Below is a small trained network, with its code and all its weights. Each question gives an input and a class and asks what happens when units are switched off, that is, made to give their printed mean instead of their output.

import numpy as np


def w(rows, s, z=0):
    codes = np.array(rows[::2]) - 128.0
    scale = np.full(codes.shape[1], s)
    scale[-1] = z or s
    return codes * scale


def norm(h):
    return h / np.sqrt((h * h).mean(-1, keepdims=True) + 1e-5)


def f(y):
    return np.maximum(y, 0)


def log_softmax(a):
    a = a - a.max(-1, keepdims=True)
    return a - np.log(np.exp(a).sum(-1, keepdims=True))


def net(x, mask):
    res = np.array(x, float).reshape(1, 6) / 4 @ E
    u = 0
    for l in range(2):
        y = f(norm(res) @ A[l][:, :-1].T + A[l][:, -1])
        res = res + np.where(mask[u : u + 5], y, B[l][:, -1]) @ B[l][:, :-1]
        u += 5
    return log_softmax(norm(res)[-1] @ U[:, :-1].T + U[:, -1])


A, B = {}, {}
E = w([
[105,195,17,116,122,162,164,133],'x0',
[126,121,130,130,129,131,128,125],'x1',
[131,131,126,127,134,132,119,126],'x2',
[1,174,139,106,96,114,36,46],'x3',
[128,131,128,128,130,129,128,124],'x4',
[126,127,210,18,40,197,142,26],'x5',
],0.0022)
A[0] = w([
[58,163,144,115,114,117,82,87,96],'L0N0',
[27,146,96,235,175,86,4,132,99],'L0N1',
[96,179,74,176,126,132,121,129,92],'L0N2',
[179,106,98,213,213,10,147,223,129],'L0N3',
[62,26,197,169,189,39,26,115,3],'L0N4',
],0.0032,0.0031)
B[0] = w([
[112,91,136,209,147,165,75,153,181],'L0N0',
[184,163,125,24,121,29,232,183,225],'L0N1',
[104,56,93,81,166,137,117,158,158],'L0N2',
[68,110,168,164,93,207,47,67,253],'L0N3',
[180,212,163,238,4,174,170,164,182],'L0N4',
],0.0038,0.004)
A[1] = w([
[165,28,253,139,108,129,99,132,254],'L1N0',
[195,124,117,72,103,196,211,95,104],'L1N1',
[65,160,154,134,66,163,70,57,51],'L1N2',
[162,62,78,217,190,207,125,175,248],'L1N3',
[114,122,200,183,122,76,74,148,99],'L1N4',
],0.0037,0.00098)
B[1] = w([
[115,74,63,107,253,65,109,117,255],'L1N0',
[152,181,170,183,107,69,187,180,194],'L1N1',
[151,104,98,188,122,191,104,159,206],'L1N2',
[89,153,144,84,52,176,99,69,204],'L1N3',
[182,159,238,130,90,126,124,107,190],'L1N4',
],0.0048,0.0044)
U = w([
[124,53,192,176,165,147,6,85,139],'0',
[181,213,187,160,44,80,208,188,253],'1',
[76,152,64,135,47,255,104,109,111],'2',
[61,157,42,66,168,40,129,197,77],'3',
[196,44,136,86,251,45,204,122,5],'4',
],0.009,0.0016)

Each question gives the input, the list of numbers given to net, and the class t.
The units are the neurons (one row each of A and B). Each row of codes is followed by its name. A weight is (code - 128) times the scale printed after its matrix; where a second scale follows, it is the last column's (A, B and U).
mask holds one flag per neuron, layer by layer. A switched-off neuron (its flag False) gives its mean, the last column of its row in B, instead of its output. The means were averaged over made-up inputs and are rounded, as every weight is.
A unit's drop is (log p(t) with every unit on - log p(t) with that unit switched off) / (log p(t) with every unit on - log p(t) with every unit switched off).
The circuit of an input: a set's keep is (log p(t) with only the set's units on - log p(t) with every unit switched off) / (log p(t) with every unit on - log p(t) with every unit switched off). Starting from all 10 units, units are removed one at a time, each time the one whose removal leaves the highest keep (on an exact tie, the one counted first), for as long as the keep stays at least 0.8.
units of the circuit, in order: the units of the circuit, biggest drop first
most important unit: the unit with the biggest drop
k most important neurons: the k neurons with the biggest drops, biggest first
k most important neurons of layer l: the k neurons of layer l with the biggest drops, biggest first
input [-6,-5,-6,-4,-8,7], class 4: most important unit	L1N0
input [2,-5,-2,1,2,0], class 3: units of the circuit, in order	(L0N3, L1N4)
input [-3,-8,-4,8,8,0], class 1: 2 most important neurons	(L0N1, L0N3)
input [-4,4,-3,1,-4,-8], class 1: 2 most important neurons of layer 1	(L1N4, L1N2)
input [5,1,2,-2,-6,1], class 1: 2 most important neurons of layer 0	(L0N3, L0N0)
input [-1,-1,-2,-8,2,0], class 0: 2 most important neurons of layer 0	(L0N1, L0N3)
input [1,6,-4,-2,-4,-6], class 2: 2 most important neurons	(L1N3, L0N3)
input [7,-1,8,6,4,-2], class 3: 2 most important neurons	(L0N1, L0N3)
input [-7,-1,4,-5,3,4], class 4: 2 most important neurons	(L1N0, L0N3)
input [-4,0,0,8,-5,-6], class 1: units of the circuit, in order	(L0N1, L0N4)
input [-5,-8,0,0,-2,3], class 4: 3 most important neurons	(L0N3, L1N0, L1N3)
input [0,-4,-1,0,3,4], class 4: 2 most important neurons	(L0N3, L1N3)
input [0,8,6,-3,-4,-8], class 0: 2 most important neurons	(L0N3, L0N4)
input [-5,-3,4,-6,-3,8], class 4: units of the circuit, in order	(L1N0)
input [1,-8,-1,-5,-2,-8], class 2: units of the circuit, in order	(L1N3, L0N3)
input [5,3,5,-1,7,3], class 1: 2 most important neurons	(L0N3, L1N1)
input [-1,8,1,0,5,4], class 4: 3 most important neurons of layer 1	(L1N0, L1N3, L1N1)
input [0,8,5,-5,-5,-2], class 0: 3 most important neurons	(L0N3, L1N0, L0N4)
input [-8,-6,1,-5,6,5], class 4: 2 most important neurons	(L1N0, L0N3)
input [-7,0,1,-8,-3,0], class 0: units of the circuit, in order	(L0N1)
input [0,2,7,-4,2,7], class 4: 3 most important neurons of layer 1	(L1N0, L1N3, L1N4)
input [-6,6,-4,3,0,-3], class 1: 2 most important neurons of layer 0	(L0N4, L0N1)
input [8,-5,5,4,8,-1], class 3: 2 most important neurons	(L0N3, L1N3)
input [-6,7,-4,8,-8,-5], class 1: 2 most important neurons of layer 0	(L0N1, L0N4)
